Here is a tiny trained network, its code and every weight. The questions are about switching its units off for an input and a class, where a switched-off unit gives its printed mean instead of its output.

import numpy as np


def w(rows, s, z=0):
    codes = np.array(rows[::2]) - 128.0
    scale = np.full(codes.shape[1], s)
    scale[-1] = z or s
    return codes * scale


def norm(h):
    return h / np.sqrt((h * h).mean(-1, keepdims=True) + 1e-5)


def f(y):
    return np.maximum(y, 0)


def log_softmax(a):
    a = a - a.max(-1, keepdims=True)
    return a - np.log(np.exp(a).sum(-1, keepdims=True))


def net(x, mask):
    res = np.array(x, float).reshape(1, 3) / 4 @ E
    u = 0
    for l in range(2):
        y = f(norm(res) @ A[l][:, :-1].T + A[l][:, -1])
        res = res + np.where(mask[u : u + 10], y, B[l][:, -1]) @ B[l][:, :-1]
        u += 10
    return log_softmax(norm(res)[-1] @ U[:, :-1].T + U[:, -1])


A, B = {}, {}
E = w([
[110,68,115,84,251,209,109,104],'x0',
[96,158,130,46,138,90,115,113],'x1',
[60,56,81,134,62,147,98,84],'x2',
],0.0023)
A[0] = w([
[25,193,173,44,168,121,100,29,59],'L0N0',
[172,74,113,193,154,185,129,157,140],'L0N1',
[189,171,231,155,193,126,157,253,155],'L0N2',
[164,201,158,23,77,113,135,39,116],'L0N3',
[114,119,141,140,64,131,115,84,117],'L0N4',
[188,26,94,155,86,145,154,149,169],'L0N5',
[61,43,84,132,190,188,76,100,253],'L0N6',
[227,112,197,203,135,191,195,150,123],'L0N7',
[183,96,187,149,122,158,151,115,72],'L0N8',
[93,140,148,179,77,253,146,204,73],'L0N9',
],0.0027,0.00053)
B[0] = w([
[81,216,210,179,29,182,120,132,210],'L0N0',
[16,222,145,76,31,83,133,136,197],'L0N1',
[132,171,57,62,133,111,139,68,249],'L0N2',
[101,185,221,177,93,227,145,52,196],'L0N3',
[166,78,62,96,198,52,142,62,187],'L0N4',
[12,203,149,8,168,146,114,64,196],'L0N5',
[229,88,128,185,109,98,189,121,255],'L0N6',
[55,182,203,15,153,129,72,14,224],'L0N7',
[169,140,252,116,24,120,137,162,160],'L0N8',
[97,224,208,61,93,169,81,98,181],'L0N9',
],0.0027,0.0026)
A[1] = w([
[84,49,140,92,170,234,88,109,137],'L1N0',
[48,156,217,132,164,178,148,63,146],'L1N1',
[176,158,136,137,111,48,203,28,101],'L1N2',
[90,165,85,98,56,18,166,94,149],'L1N3',
[186,225,89,100,168,110,174,160,164],'L1N4',
[132,143,88,98,4,102,116,186,96],'L1N5',
[174,68,82,89,89,160,157,120,170],'L1N6',
[85,170,146,152,159,31,190,176,146],'L1N7',
[66,55,87,172,82,114,74,84,254],'L1N8',
[151,106,149,59,252,141,159,73,206],'L1N9',
],0.0033,0.00078)
B[1] = w([
[183,190,139,146,92,106,55,231,193],'L1N0',
[63,80,133,116,45,159,143,209,249],'L1N1',
[87,10,84,157,141,138,217,160,220],'L1N2',
[172,104,84,135,200,197,134,188,255],'L1N3',
[96,41,118,83,138,95,66,45,187],'L1N4',
[167,160,159,127,147,161,64,177,195],'L1N5',
[139,160,46,106,166,126,207,79,154],'L1N6',
[163,142,131,204,121,169,4,87,160],'L1N7',
[170,193,201,79,221,61,129,54,214],'L1N8',
[173,137,87,221,96,92,145,125,212],'L1N9',
],0.0035,0.004)
U = w([
[52,195,234,104,68,198,84,151,166],'0',
[154,142,99,83,202,86,126,1,156],'1',
[211,126,61,228,145,149,96,224,147],'2',
[42,55,88,134,141,159,204,153,129],'3',
[41,99,146,206,183,76,152,152,2],'4',
],0.0069,0.0047)

Each question gives the input, the list of numbers given to net, and the class t.
The units are the neurons (one row each of A and B). Each row of codes is followed by its name. A weight is (code - 128) times the scale printed after its matrix; where a second scale follows, it is the last column's (A, B and U).
mask holds one flag per neuron, layer by layer. A switched-off neuron (its flag False) gives its mean, the last column of its row in B, instead of its output. The means were averaged over made-up inputs and are rounded, as every weight is.
A unit's drop is (log p(t) with every unit on - log p(t) with that unit switched off) / (log p(t) with every unit on - log p(t) with every unit switched off).
The circuit of an input: a set's keep is (log p(t) with only the set's units on - log p(t) with every unit switched off) / (log p(t) with every unit on - log p(t) with every unit switched off). Starting from the 12 units with the biggest drops (on a tie, the unit counted first), units are removed one at a time, each time the one whose removal leaves the highest keep (on an exact tie, the one counted first), for as long as the keep stays at least 0.8.
circuit, biggest first: the units of the circuit, biggest drop first
most important unit: the unit with the biggest drop
k most important neurons: the k neurons with the biggest drops, biggest first
k most important neurons of layer l: the k neurons of layer l with the biggest drops, biggest first
drop of u: that unit's drop, to one decimal
input [2,-4,6], class 1: circuit, biggest first	L1N8
input [7,-5,0], class 2: 4 most important neurons	L1N9, L0N6, L1N0, L0N0
input [5,8,7], class 0: circuit, biggest first	L0N0, L1N0
input [7,6,-1], class 2: circuit, biggest first	L1N9, L0N7, L1N0
input [2,-5,-7], class 1: circuit, biggest first	L0N2, L1N4
input [-2,-7,8], class 1: 3 most important neurons	L1N8, L0N4, L0N0
input [8,-4,7], class 2: 2 most important neurons	L1N0, L0N6
input [5,5,5], class 0: 3 most important neurons of layer 1	L1N0, L1N3, L1N2
input [-6,-7,-7], class 0: 4 most important neurons	L0N7, L0N6, L0N4, L1N9
input [-8,4,-8], class 1: circuit, biggest first	L1N1, L1N4
input [-4,3,4], class 1: circuit, biggest first	L0N4, L1N1
input [-4,-2,2], class 2: 2 most important neurons of layer 0	L0N7, L0N3
input [8,-5,-1], class 2: 2 most important neurons of layer 1	L1N9, L1N0
input [-6,-7,-6], class 0: most important unit	L0N7
input [3,-4,-6], class 1: 2 most important neurons of layer 0	L0N2, L0N0
input [4,2,1], class 2: 2 most important neurons	L0N6, L1N0
input [3,-2,-1], class 3: 4 most important neurons of layer 0	L0N6, L0N1, L0N0, L0N3
input [7,0,-4], class 2: 2 most important neurons	L1N9, L1N8
input [-2,-3,4], class 1: 4 most important neurons	L0N4, L1N8, L0N0, L0N3
input [7,8,-4], class 0: 4 most important neurons	L0N0, L1N3, L1N2, L1N1
input [7,-5,1], class 2: 2 most important neurons of layer 0	L0N6, L0N0
input [5,-6,-5], class 0: 2 most important neurons of layer 0	L0N7, L0N1
input [-2,3,3], class 3: most important unit	L0N4
input [8,-2,1], class 2: 2 most important neurons	L1N0, L0N6
input [4,-1,0], class 2: 3 most important neurons of layer 0	L0N6, L0N2, L0N3
input [-3,1,1], class 3: 3 most important neurons of layer 0	L0N3, L0N4, L0N1
input [2,7,-2], class 0: most important neuron	L0N0
input [2,-3,7], class 1: 2 most important neurons	L1N8, L0N6
input [0,-2,7], class 1: drop of L1N8	0.4
